Below is a small trained network, with its code and all its weights. Each question gives an input and a class and asks what happens when units are switched off, that is, made to give their printed mean instead of their output.

import numpy as np


def w(rows, s, z=0):
    codes = np.array(rows[::2]) - 128.0
    scale = np.full(codes.shape[1], s)
    scale[-1] = z or s
    return codes * scale


def f(y):
    return np.maximum(y, 0)


def log_softmax(a):
    a = a - a.max(-1, keepdims=True)
    return a - np.log(np.exp(a).sum(-1, keepdims=True))


def net(x, mask):
    res = np.array(x, float).reshape(1, 3) / 4 @ E
    y = f(res @ A[0][:, :-1].T + A[0][:, -1])
    res = res + np.where(mask, y, B[0][:, -1]) @ B[0][:, :-1]
    return log_softmax(res[-1] @ U[:, :-1].T + U[:, -1])


A, B = {}, {}
E = w([
[129,126,126],'x0',
[213,200,140],'x1',
[115,131,251],'x2',
],0.013)
A[0] = w([
[130,130,176,136],'neuron 0',
[138,66,246,93],'neuron 1',
[144,92,204,102],'neuron 2',
[159,122,9,104],'neuron 3',
[209,183,133,97],'neuron 4',
[108,102,63,95],'neuron 5',
[107,144,157,247],'neuron 6',
[143,70,69,167],'neuron 7',
[81,46,107,108],'neuron 8',
[177,128,135,200],'neuron 9',
[51,24,134,149],'neuron 10',
[74,194,161,226],'neuron 11',
],0.014,0.012)
B[0] = w([
[157,61,47,180],'neuron 0',
[212,64,121,222],'neuron 1',
[216,107,119,185],'neuron 2',
[229,99,120,222],'neuron 3',
[191,221,237,211],'neuron 4',
[210,135,141,173],'neuron 5',
[132,184,56,250],'neuron 6',
[176,151,87,204],'neuron 7',
[192,206,187,197],'neuron 8',
[97,199,117,214],'neuron 9',
[173,254,164,247],'neuron 10',
[149,167,41,236],'neuron 11',
],0.009,0.012)
U = w([
[164,162,254,99],'0',
[206,44,107,102],'1',
[131,145,78,254],'2',
[86,145,47,218],'3',
[73,72,109,47],'4',
[20,106,165,77],'5',
[109,22,175,57],'6',
],0.012,0.0071)

Each question gives the input, the list of numbers given to net, and the class t.
The units are the neurons (one row each of A and B). Each row of codes is followed by its name. A weight is (code - 128) times the scale printed after its matrix; where a second scale follows, it is the last column's (A, B and U).
mask holds one flag per neuron, in row order. A switched-off neuron (its flag False) gives its mean, the last column of its row in B, instead of its output. The means were averaged over made-up inputs and are rounded, as every weight is.
A unit's drop is (log p(t) with every unit on - log p(t) with that unit switched off) / (log p(t) with every unit on - log p(t) with every unit switched off).
The circuit of an input: a set's keep is (log p(t) with only the set's units on - log p(t) with every unit switched off) / (log p(t) with every unit on - log p(t) with every unit switched off). Starting from all 12 units, units are removed one at a time, each time the one whose removal leaves the highest keep (on an exact tie, the one counted first), for as long as the keep stays at least 0.8.
circuit, biggest first: the units of the circuit, biggest drop first
most important unit: the unit with the biggest drop
top k neurons: the k neurons with the biggest drops, biggest first
drop when u is switched off: that unit's drop, to one decimal
input [6,-1,4], class 2: most important unit -> neuron 3
input [-4,7,-8], class 1: top 3 neurons -> (neuron 3; neuron 10; neuron 8)
input [-6,5,5], class 2: circuit, biggest first -> (neuron 11; neuron 0)
input [-1,-5,-3], class 0: circuit, biggest first -> (neuron 8; neuron 10)
input [0,5,-5], class 0: top 2 neurons -> (neuron 4; neuron 11)
input [-8,-5,6], class 2: top 2 neurons -> (neuron 10; neuron 4)
input [1,-2,1], class 3: circuit, biggest first -> (neuron 4; neuron 3; neuron 1)
input [2,-4,0], class 0: top 2 neurons -> (neuron 10; neuron 8)
input [-5,-5,6], class 1: top 4 neurons -> (neuron 1; neuron 4; neuron 0; neuron 2)
input [7,3,2], class 2: top 2 neurons -> (neuron 10; neuron 8)
input [2,-7,-8], class 1: top 2 neurons -> (neuron 3; neuron 4)
input [-2,4,-6], class 1: top 3 neurons -> (neuron 3; neuron 10; neuron 6)
input [1,5,-2], class 0: top 4 neurons -> (neuron 4; neuron 0; neuron 11; neuron 6)
input [5,-3,4], class 2: circuit, biggest first -> (neuron 4)
input [3,-4,-1], class 0: top 4 neurons -> (neuron 10; neuron 8; neuron 0; neuron 11)
input [1,3,4], class 1: top 2 neurons -> (neuron 10; neuron 1)
input [1,-4,5], class 1: top 2 neurons -> (neuron 1; neuron 4)
input [8,-1,3], class 2: drop when neuron 3 is switched off -> 0.2
input [7,0,7], class 1: drop when neuron 1 is switched off -> 0.2
input [-1,-6,1], class 0: circuit, biggest first -> (neuron 10)
input [3,-6,-1], class 0: drop when neuron 0 is switched off -> 0.1
